Below is a small trained network, with its code and all its weights. Each question gives an input and a target symbol and asks what happens when units are switched off, that is, made to give their printed mean instead of their output.

import numpy as np


def w(rows, s, z=0):
    codes = np.array(rows[::2]) - 128.0
    scale = np.full(codes.shape[1], s)
    scale[-1] = z or s
    return codes * scale


def norm(h):
    return h / np.sqrt((h * h).mean(-1, keepdims=True) + 1e-5)


def f(y):
    return np.maximum(y, 0)


def softmax(a):
    e = np.exp(a - a.max(-1, keepdims=True))
    return e / e.sum(-1, keepdims=True)


def log_softmax(a):
    a = a - a.max(-1, keepdims=True)
    return a - np.log(np.exp(a).sum(-1, keepdims=True))


def net(x, mask):
    ids = ['αβδζπφ'.index(c) for c in x.split()]
    T = len(ids)
    res = E[ids] + P[:T]
    u = 0
    for l in range(2):
        r = norm(res)
        for j in range(3):
            rows = slice(3 * j, 3 * j + 3)
            q, k, v = (r @ M[l][rows].T for M in (Q, K, V))
            z = softmax(np.where(np.tri(T) > 0, q @ k.T / 3**0.5, -1e9)) @ v
            o = O[l][rows]
            res = res + np.where(mask[u + j], z, o[:, -1]) @ o[:, :-1]
        u += 3
        y = f(norm(res) @ A[l][:, :-1].T + A[l][:, -1])
        res = res + np.where(mask[u : u + 4], y, B[l][:, -1]) @ B[l][:, :-1]
        u += 4
    return log_softmax(norm(res)[-1] @ U[:, :-1].T + U[:, -1])


Q, K, V, O, A, B = {}, {}, {}, {}, {}, {}
E = w([
[67,128,90,65,123,128,167,82],'α',
[141,97,151,207,101,4,91,146],'β',
[55,131,74,32,230,140,79,124],'δ',
[16,114,136,125,105,98,73,126],'ζ',
[72,136,35,194,150,80,123,120],'π',
[177,183,41,74,113,103,187,200],'φ',
],0.024)
P = w([
[173,45,155,97,126,88,168,32],'0',
[218,40,84,40,184,123,115,120],'1',
[120,48,96,142,33,93,93,128],'2',
[154,136,88,71,74,117,156,117],'3',
[147,123,77,182,100,127,99,108],'4',
[69,197,72,100,11,163,135,116],'5',
[217,200,171,204,137,33,45,53],'6',
[163,186,173,194,54,232,253,137],'7',
[105,160,230,99,215,37,55,47],'8',
],0.0076)
Q[0] = w([
[190,109,143,103,200,176,197,230],'0.h0',
[121,102,121,72,203,30,104,83],'0.h0',
[171,116,134,114,114,162,241,237],'0.h0',
[203,121,109,141,160,170,44,126],'0.h1',
[107,248,79,132,75,122,161,186],'0.h1',
[65,46,89,141,186,76,152,98],'0.h1',
[85,143,43,94,95,2,118,115],'0.h2',
[127,74,63,174,86,124,150,111],'0.h2',
[185,98,154,122,235,146,142,122],'0.h2',
],0.0094)
K[0] = w([
[130,72,160,90,133,49,127,102],'0.h0',
[108,122,147,183,95,170,146,160],'0.h0',
[169,112,125,129,128,7,97,124],'0.h0',
[136,103,121,119,118,159,130,140],'0.h1',
[97,139,90,110,125,116,88,110],'0.h1',
[137,197,189,145,120,140,145,131],'0.h1',
[90,176,155,165,131,164,152,155],'0.h2',
[127,145,145,91,143,97,108,140],'0.h2',
[97,96,147,113,105,134,180,139],'0.h2',
],0.014)
V[0] = w([
[69,108,101,92,130,200,192,83],'0.h0',
[84,98,176,185,39,129,105,72],'0.h0',
[210,152,165,99,70,124,121,127],'0.h0',
[158,130,77,70,53,181,175,143],'0.h1',
[167,165,167,192,75,157,87,226],'0.h1',
[159,105,185,161,216,146,111,149],'0.h1',
[182,157,78,248,91,78,179,105],'0.h2',
[128,60,185,160,81,80,144,120],'0.h2',
[150,175,60,157,192,130,208,139],'0.h2',
],0.012)
O[0] = w([
[108,13,211,195,109,166,105,189,159],'0.h0',
[136,205,118,110,16,190,91,194,129],'0.h0',
[142,113,60,54,67,33,250,87,54],'0.h0',
[86,82,68,139,108,29,114,116,99],'0.h1',
[48,230,140,62,125,117,138,68,19],'0.h1',
[197,183,122,79,173,236,198,99,1],'0.h1',
[151,98,31,71,77,158,37,37,123],'0.h2',
[160,75,217,2,45,137,115,75,142],'0.h2',
[112,13,5,204,237,98,76,41,94],'0.h2',
],0.0088,0.009)
A[0] = w([
[3,113,69,118,168,124,179,58,229],'0.n0',
[225,124,130,140,104,129,2,89,93],'0.n1',
[208,230,55,204,128,180,178,113,2],'0.n2',
[167,220,113,79,213,29,142,186,76],'0.n3',
],0.0086,0.0044)
B[0] = w([
[144,251,213,92,100,43,31,78,253],'0.n0',
[130,207,38,130,80,202,150,47,204],'0.n1',
[45,80,57,52,167,1,143,97,156],'0.n2',
[122,111,34,217,66,104,132,146,165],'0.n3',
],0.0088,0.0056)
Q[1] = w([
[2,98,94,188,189,167,30,181],'1.h0',
[85,151,158,146,147,143,47,170],'1.h0',
[230,116,148,135,116,124,201,115],'1.h0',
[115,152,64,104,142,83,145,157],'1.h1',
[52,92,134,90,181,171,197,64],'1.h1',
[193,63,71,147,150,184,217,124],'1.h1',
[168,197,58,66,136,114,206,155],'1.h2',
[223,98,136,24,188,149,209,196],'1.h2',
[107,82,161,118,109,139,179,70],'1.h2',
],0.0091)
K[1] = w([
[87,233,107,213,180,70,215,153],'1.h0',
[128,194,136,154,91,94,87,59],'1.h0',
[81,35,192,51,154,169,78,125],'1.h0',
[193,120,104,1,123,190,159,125],'1.h1',
[214,53,97,135,174,164,71,126],'1.h1',
[88,23,150,87,113,200,109,159],'1.h1',
[8,104,212,55,155,112,151,12],'1.h2',
[65,32,182,83,205,178,146,7],'1.h2',
[203,10,96,116,123,149,180,130],'1.h2',
],0.007)
V[1] = w([
[8,136,121,24,131,188,27,168],'1.h0',
[226,147,36,103,48,128,171,199],'1.h0',
[111,168,126,90,253,105,101,121],'1.h0',
[114,97,109,120,171,137,22,90],'1.h1',
[105,153,163,196,131,31,18,153],'1.h1',
[42,54,198,78,134,113,85,1],'1.h1',
[31,126,81,96,148,94,126,100],'1.h2',
[130,183,25,131,127,85,142,175],'1.h2',
[135,107,110,172,102,131,252,112],'1.h2',
],0.0077)
O[1] = w([
[54,140,53,255,175,126,146,195,146],'1.h0',
[136,132,106,72,135,53,130,118,134],'1.h0',
[164,115,122,140,158,152,122,162,96],'1.h0',
[124,190,158,81,186,133,173,190,156],'1.h1',
[94,212,165,113,99,193,148,97,255],'1.h1',
[115,99,188,175,65,220,150,222,147],'1.h1',
[137,163,121,187,106,176,121,181,111],'1.h2',
[191,150,118,168,109,69,79,160,168],'1.h2',
[160,111,76,137,56,108,97,145,81],'1.h2',
],0.0097,0.0085)
A[1] = w([
[173,67,227,173,248,223,168,98,137],'1.n0',
[142,139,53,219,243,60,104,94,151],'1.n1',
[32,245,100,139,2,101,98,69,157],'1.n2',
[242,78,102,107,72,136,112,78,3],'1.n3',
],0.0059,0.005)
B[1] = w([
[245,197,122,65,136,144,171,88,155],'1.n0',
[157,209,173,151,48,83,133,161,202],'1.n1',
[105,175,61,122,156,146,94,108,254],'1.n2',
[205,132,154,88,144,175,94,175,131],'1.n3',
],0.012,0.0084)
U = w([
[100,2,72,145,119,145,140,194,166],'α',
[162,105,107,63,76,179,170,48,209],'β',
[130,142,132,152,246,123,205,174,78],'δ',
[97,195,146,109,87,170,182,218,6],'ζ',
[135,108,55,163,174,224,82,84,55],'π',
[100,128,74,88,139,23,153,141,218],'φ',
],0.0082,0.0018)

Each question gives the input, a string of symbols that net reads in full, and the target symbol t.
The units are the heads (3 rows each of Q, K, V and O) and the neurons (one row each of A and B). Each row of codes is followed by its name. A weight is (code - 128) times the scale printed after its matrix; where a second scale follows, it is the last column's (O, A, B and U).
mask holds one flag per unit, layer by layer, with each layer's heads first. A switched-off unit (its flag False) gives its mean, the last column of its rows in O or B, instead of its output. The means were averaged over made-up inputs and are rounded, as every weight is.
A unit's drop is (log p(t) with every unit on - log p(t) with that unit switched off) / (log p(t) with every unit on - log p(t) with every unit switched off).
The circuit of an input: a set's keep is (log p(t) with only the set's units on - log p(t) with every unit switched off) / (log p(t) with every unit on - log p(t) with every unit switched off). Starting from the 12 units with the biggest drops (on a tie, the unit counted first), units are removed one at a time, each time the one whose removal leaves the highest keep (on an exact tie, the one counted first), for as long as the keep stays at least 0.8.
units of the circuit, in order: the units of the circuit, biggest drop first
top k neurons: the k neurons with the biggest drops, biggest first
top k neurons in layer l: the k neurons of layer l with the biggest drops, biggest first
which heads matter: for each layer, one digit per head in row order, 1 if its drop is at least 0.15 and else 0, layers parted by /
input π ζ ζ ζ ζ ζ δ, target ζ: which heads matter	001 / 000
input ζ φ ζ α α, target α: units of the circuit, in order	(0.h1; 0.h0)
input β ζ α δ α β, target α: units of the circuit, in order	(0.h0; 0.n0)
input δ δ α, target δ: units of the circuit, in order	(0.h2)
input δ α ζ β, target ζ: which heads matter	101 / 000
input φ φ φ ζ δ π β, target π: units of the circuit, in order	(0.n1; 0.h2)
input ζ φ α α ζ φ α δ, target α: top 3 neurons	(0.n0; 1.n1; 1.n2)
input β α ζ φ ζ ζ, target φ: which heads matter	100 / 110
input β π ζ, target π: top 2 neurons	(0.n1; 1.n1)
input ζ δ δ φ π ζ β β δ, target β: units of the circuit, in order	(1.h0; 0.h2)
input α ζ φ β δ δ, target δ: units of the circuit, in order	(0.h2; 0.h0)
input β π β, target π: which heads matter	101 / 000
input α ζ ζ δ, target ζ: which heads matter	101 / 000
input ζ φ β ζ φ δ π β ζ, target β: units of the circuit, in order	(0.h1; 0.h2)
input π π δ φ, target δ: units of the circuit, in order	(1.h1; 0.h1; 1.h2)
input ζ φ ζ α φ π π φ, target π: units of the circuit, in order	(0.h2)
input φ β π ζ, target π: units of the circuit, in order	(0.h2; 1.n2)
input π α α α φ, target α: which heads matter	010 / 000
input β α β ζ α δ, target α: top 2 neurons	(0.n0; 1.n1)
input π ζ α β φ φ φ β, target φ: units of the circuit, in order	(0.h0)
input ζ π ζ α ζ δ ζ, target δ: top 2 neurons in layer 1	(1.n0; 1.n1)
input ζ ζ δ π, target δ: top 2 neurons in layer 1	(1.n0; 1.n2)
